Below is a small trained network, with its code and all its weights. Each question gives an input and a class and asks what happens when units are switched off, that is, made to give their printed mean instead of their output.

import numpy as np


def w(rows, s, z=0):
    codes = np.array(rows[::2]) - 128.0
    scale = np.full(codes.shape[1], s)
    scale[-1] = z or s
    return codes * scale


def f(y):
    return y / 2 * (1 + np.tanh(0.7978845608 * (y + 0.044715 * y**3)))


def log_softmax(a):
    a = a - a.max(-1, keepdims=True)
    return a - np.log(np.exp(a).sum(-1, keepdims=True))


def net(x, mask):
    res = np.array(x, float).reshape(1, 8) / 4 @ E
    y = f(res @ A[0][:, :-1].T + A[0][:, -1])
    res = res + np.where(mask, y, B[0][:, -1]) @ B[0][:, :-1]
    return log_softmax(res[-1] @ U[:, :-1].T + U[:, -1])


A, B = {}, {}
E = w([
[124,120,140,138,130,135],'x0',
[231,105,122,165,235,90],'x1',
[139,228,132,254,85,110],'x2',
[134,36,154,153,45,14],'x3',
[122,124,122,133,130,129],'x4',
[142,144,107,109,117,117],'x5',
[122,123,131,133,134,128],'x6',
[133,129,130,125,124,128],'x7',
],0.0093)
A[0] = w([
[118,86,127,74,151,136,35],'n0',
[25,134,136,98,61,149,8],'n1',
[110,136,137,103,77,149,71],'n2',
[92,144,159,95,60,151,51],'n3',
[108,163,106,113,178,183,167],'n4',
[144,75,135,157,87,59,156],'n5',
[136,101,173,115,85,53,113],'n6',
[126,210,108,248,97,127,23],'n7',
[109,73,126,50,150,135,40],'n8',
[140,186,119,112,182,213,133],'n9',
[142,86,146,132,91,82,143],'n10',
[220,121,145,141,173,102,25],'n11',
[142,84,112,141,88,103,142],'n12',
[103,127,132,114,64,165,59],'n13',
[191,114,128,146,167,108,29],'n14',
[145,198,166,180,106,94,35],'n15',
[199,108,145,123,185,102,46],'n16',
[180,110,115,150,177,104,4],'n17',
[80,149,129,103,90,136,20],'n18',
[119,162,99,130,171,206,145],'n19',
[127,91,106,144,104,96,49],'n20',
[112,78,116,151,114,67,162],'n21',
[120,170,131,116,165,169,104],'n22',
[142,80,128,58,143,149,49],'n23',
[156,109,156,136,117,99,73],'n24',
],0.011,0.0019)
B[0] = w([
[182,59,82,190,57,175,183],'n0',
[63,216,62,152,254,164,235],'n1',
[93,155,109,158,185,149,168],'n2',
[110,171,71,137,223,133,195],'n3',
[133,125,192,93,75,52,223],'n4',
[114,154,197,72,102,92,214],'n5',
[115,147,166,70,86,101,202],'n6',
[218,36,100,216,66,191,250],'n7',
[225,39,106,209,33,234,214],'n8',
[112,152,223,33,74,27,255],'n9',
[115,132,151,59,101,82,188],'n10',
[71,202,49,134,236,147,198],'n11',
[105,136,170,88,111,92,173],'n12',
[102,157,108,133,192,140,180],'n13',
[75,191,74,131,181,150,178],'n14',
[192,59,100,198,78,209,196],'n15',
[69,151,87,133,181,160,193],'n16',
[98,165,92,167,202,125,178],'n17',
[104,150,109,133,171,130,173],'n18',
[117,132,161,39,79,49,231],'n19',
[130,140,141,92,112,100,156],'n20',
[117,156,178,96,103,67,189],'n21',
[107,126,191,78,90,84,194],'n22',
[202,51,91,216,67,191,200],'n23',
[110,136,144,86,130,135,149],'n24',
],0.0071,0.0092)
U = w([
[137,133,207,66,65,17,254],'0',
[226,60,94,179,50,187,88],'1',
[96,169,72,129,246,124,49],'2',
],0.012,0.00055)

Each question gives the input, the list of numbers given to net, and the class t.
The units are the neurons (one row each of A and B). Each row of codes is followed by its name. A weight is (code - 128) times the scale printed after its matrix; where a second scale follows, it is the last column's (A, B and U).
mask holds one flag per neuron, in row order. A switched-off neuron (its flag False) gives its mean, the last column of its row in B, instead of its output. The means were averaged over made-up inputs and are rounded, as every weight is.
A unit's drop is (log p(t) with every unit on - log p(t) with that unit switched off) / (log p(t) with every unit on - log p(t) with every unit switched off).
The circuit of an input: a set's keep is (log p(t) with only the set's units on - log p(t) with every unit switched off) / (log p(t) with every unit on - log p(t) with every unit switched off). Starting from the 12 units with the biggest drops (on a tie, the unit counted first), units are removed one at a time, each time the one whose removal leaves the highest keep (on an exact tie, the one counted first), for as long as the keep stays at least 0.8.
circuit, biggest first: the units of the circuit, biggest drop first
k most important neurons: the k neurons with the biggest drops, biggest first
drop when u is switched off: that unit's drop, to one decimal
input [2,-6,-3,4,-2,-2,6,-4], class 2: circuit, biggest first => (n1)
input [8,-8,7,2,-5,-3,1,-2], class 2: 4 most important neurons => (n1; n3; n8; n13)
input [-1,3,-8,-7,4,0,1,-8], class 1: 4 most important neurons => (n8; n23; n0; n5)
input [-7,-4,8,7,-7,5,-3,-7], class 1: 2 most important neurons => (n7; n15)
input [-5,-2,-6,-5,6,5,4,5], class 1: 3 most important neurons => (n8; n23; n0)
input [5,2,-2,-1,-6,-2,-8,0], class 1: 4 most important neurons => (n1; n9; n3; n5)
input [-1,-1,-8,-8,6,1,-5,-4], class 0: 4 most important neurons => (n9; n19; n4; n7)
input [8,7,-8,-1,-8,4,8,7], class 1: 3 most important neurons => (n8; n23; n0)
input [8,0,-6,-4,-8,5,2,5], class 1: 2 most important neurons => (n8; n23)
input [-1,5,3,4,6,8,8,-4], class 2: drop when n9 is switched off => 0.5
input [3,5,1,-6,0,-2,-2,8], class 0: drop when n9 is switched off => 0.3
input [2,-6,8,-4,2,-4,0,-4], class 1: drop when n7 is switched off => 4.5
input [-8,-3,-3,0,7,-7,2,5], class 1: drop when n11 is switched off => 0.4
input [8,-2,4,-3,1,3,-3,-3], class 1: circuit, biggest first => (n7)
